Below is a small trained network, with its code and all its weights. Each question gives an input and a class and asks what happens when units are switched off, that is, made to give their printed mean instead of their output.

import numpy as np


def w(rows, s, z=0):
    codes = np.array(rows[::2]) - 128.0
    scale = np.full(codes.shape[1], s)
    scale[-1] = z or s
    return codes * scale


def norm(h):
    return h / np.sqrt((h * h).mean(-1, keepdims=True) + 1e-5)


def f(y):
    return np.maximum(y, 0)


def log_softmax(a):
    a = a - a.max(-1, keepdims=True)
    return a - np.log(np.exp(a).sum(-1, keepdims=True))


def net(x, mask):
    res = np.array(x, float).reshape(1, 2) / 4 @ E
    u = 0
    for l in range(3):
        y = f(norm(res) @ A[l][:, :-1].T + A[l][:, -1])
        res = res + np.where(mask[u : u + 8], y, B[l][:, -1]) @ B[l][:, :-1]
        u += 8
    return log_softmax(norm(res)[-1] @ U[:, :-1].T + U[:, -1])


A, B = {}, {}
E = w([
[163,254,192,192,197,190,93,117],'x0',
[94,189,195,76,62,157,146,212],'x1',
],0.0078)
A[0] = w([
[194,148,202,154,76,91,177,110,110],'L0N1',
[178,149,138,158,167,100,63,165,104],'L0N2',
[215,167,192,120,149,161,171,113,94],'L0N3',
[225,134,140,242,73,129,202,67,179],'L0N4',
[185,184,90,80,108,166,176,144,6],'L0N5',
[172,179,134,115,94,148,99,228,189],'L0N6',
[212,141,128,186,163,129,103,151,171],'L0N7',
[158,67,181,254,127,158,147,233,94],'L0N8',
],0.007,0.0021)
B[0] = w([
[103,172,106,220,149,139,77,71,167],'L0N1',
[155,112,171,131,63,90,177,128,196],'L0N2',
[180,86,105,124,70,119,255,53,226],'L0N3',
[60,163,97,82,187,124,92,150,212],'L0N4',
[65,89,147,70,164,188,120,138,156],'L0N5',
[108,77,73,116,198,83,106,153,254],'L0N6',
[148,61,123,85,165,112,110,130,229],'L0N7',
[91,158,185,93,91,122,144,163,161],'L0N8',
],0.007,0.0049)
A[1] = w([
[222,154,23,167,184,113,135,127,135],'L1N1',
[72,77,150,126,147,105,106,144,173],'L1N2',
[111,114,108,214,128,148,197,181,4],'L1N3',
[65,125,78,108,178,82,129,104,26],'L1N4',
[144,127,69,254,117,98,46,60,44],'L1N5',
[145,101,76,66,140,45,142,134,79],'L1N6',
[143,162,196,133,139,224,143,35,26],'L1N7',
[61,178,150,159,68,191,156,192,107],'L1N8',
],0.0072,0.0018)
B[1] = w([
[35,157,146,136,101,128,192,197,210],'L1N1',
[175,194,192,228,238,140,171,3,206],'L1N2',
[210,42,116,120,175,146,112,51,132],'L1N3',
[139,129,177,83,27,180,152,83,208],'L1N4',
[83,171,116,24,210,130,119,159,173],'L1N5',
[240,203,158,146,129,171,75,188,254],'L1N6',
[199,212,242,110,71,25,19,114,187],'L1N7',
[7,106,26,117,209,95,195,155,185],'L1N8',
],0.0052,0.0066)
A[2] = w([
[112,134,150,99,92,57,172,109,183],'L2N1',
[134,81,94,145,47,146,136,187,108],'L2N2',
[84,200,159,172,143,90,119,163,193],'L2N3',
[50,75,110,111,254,117,69,195,208],'L2N4',
[159,61,100,116,14,135,112,139,126],'L2N5',
[103,133,59,151,162,135,218,132,144],'L2N6',
[12,183,100,155,80,152,167,179,128],'L2N7',
[173,152,156,136,101,178,136,129,5],'L2N8',
],0.0087,0.0024)
B[2] = w([
[178,144,133,178,137,197,81,89,219],'L2N1',
[169,183,191,208,130,1,58,82,183],'L2N2',
[151,81,139,208,36,59,70,124,248],'L2N3',
[64,56,56,99,47,166,173,164,253],'L2N4',
[151,235,232,232,105,109,70,89,219],'L2N5',
[34,120,125,152,111,95,129,216,196],'L2N6',
[135,57,51,27,232,191,154,81,202],'L2N7',
[103,138,95,12,188,208,171,180,169],'L2N8',
],0.008,0.0061)
U = w([
[178,146,162,189,82,94,65,120,136],'0',
[76,82,51,99,114,144,149,160,187],'1',
[190,179,128,71,189,253,166,155,3],'2',
],0.02,0.0048)

Each question gives the input, the list of numbers given to net, and the class t.
The units are the neurons (one row each of A and B). Each row of codes is followed by its name. A weight is (code - 128) times the scale printed after its matrix; where a second scale follows, it is the last column's (A, B and U).
mask holds one flag per neuron, layer by layer. A switched-off neuron (its flag False) gives its mean, the last column of its row in B, instead of its output. The means were averaged over made-up inputs and are rounded, as every weight is.
A unit's drop is (log p(t) with every unit on - log p(t) with that unit switched off) / (log p(t) with every unit on - log p(t) with every unit switched off).
unit that matters most: the unit with the biggest drop
k most important neurons: the k neurons with the biggest drops, biggest first
k most important neurons of layer l: the k neurons of layer l with the biggest drops, biggest first
drop when u is switched off: that unit's drop, to one decimal
input [-8,8], class 0: 2 most important neurons : (L2N2 L2N5)
input [1,2], class 2: unit that matters most : L0N6
input [3,1], class 2: 2 most important neurons of layer 0 : (L0N6 L0N3)
input [1,-3], class 2: 3 most important neurons : (L1N4 L1N8 L0N6)
input [-6,-6], class 0: 2 most important neurons of layer 1 : (L1N4 L1N8)
input [0,4], class 1: 2 most important neurons of layer 0 : (L0N7 L0N5)
input [3,-3], class 2: 2 most important neurons : (L0N7 L1N8)
input [1,3], class 2: 2 most important neurons : (L0N6 L0N3)
input [4,5], class 1: 2 most important neurons : (L1N8 L0N6)
input [0,2], class 2: 2 most important neurons : (L1N4 L0N6)
input [0,0], class 2: 2 most important neurons : (L2N8 L0N1)
input [-3,-1], class 2: 2 most important neurons of layer 2 : (L2N8 L2N3)
input [-1,0], class 2: 2 most important neurons : (L0N3 L2N8)
input [0,-2], class 2: unit that matters most : L1N4
input [-4,-2], class 0: drop when L0N4 is switched off : 0.3
input [-5,0], class 0: drop when L1N1 is switched off : 0.0
input [-1,-1], class 2: drop when L0N3 is switched off : 0.2
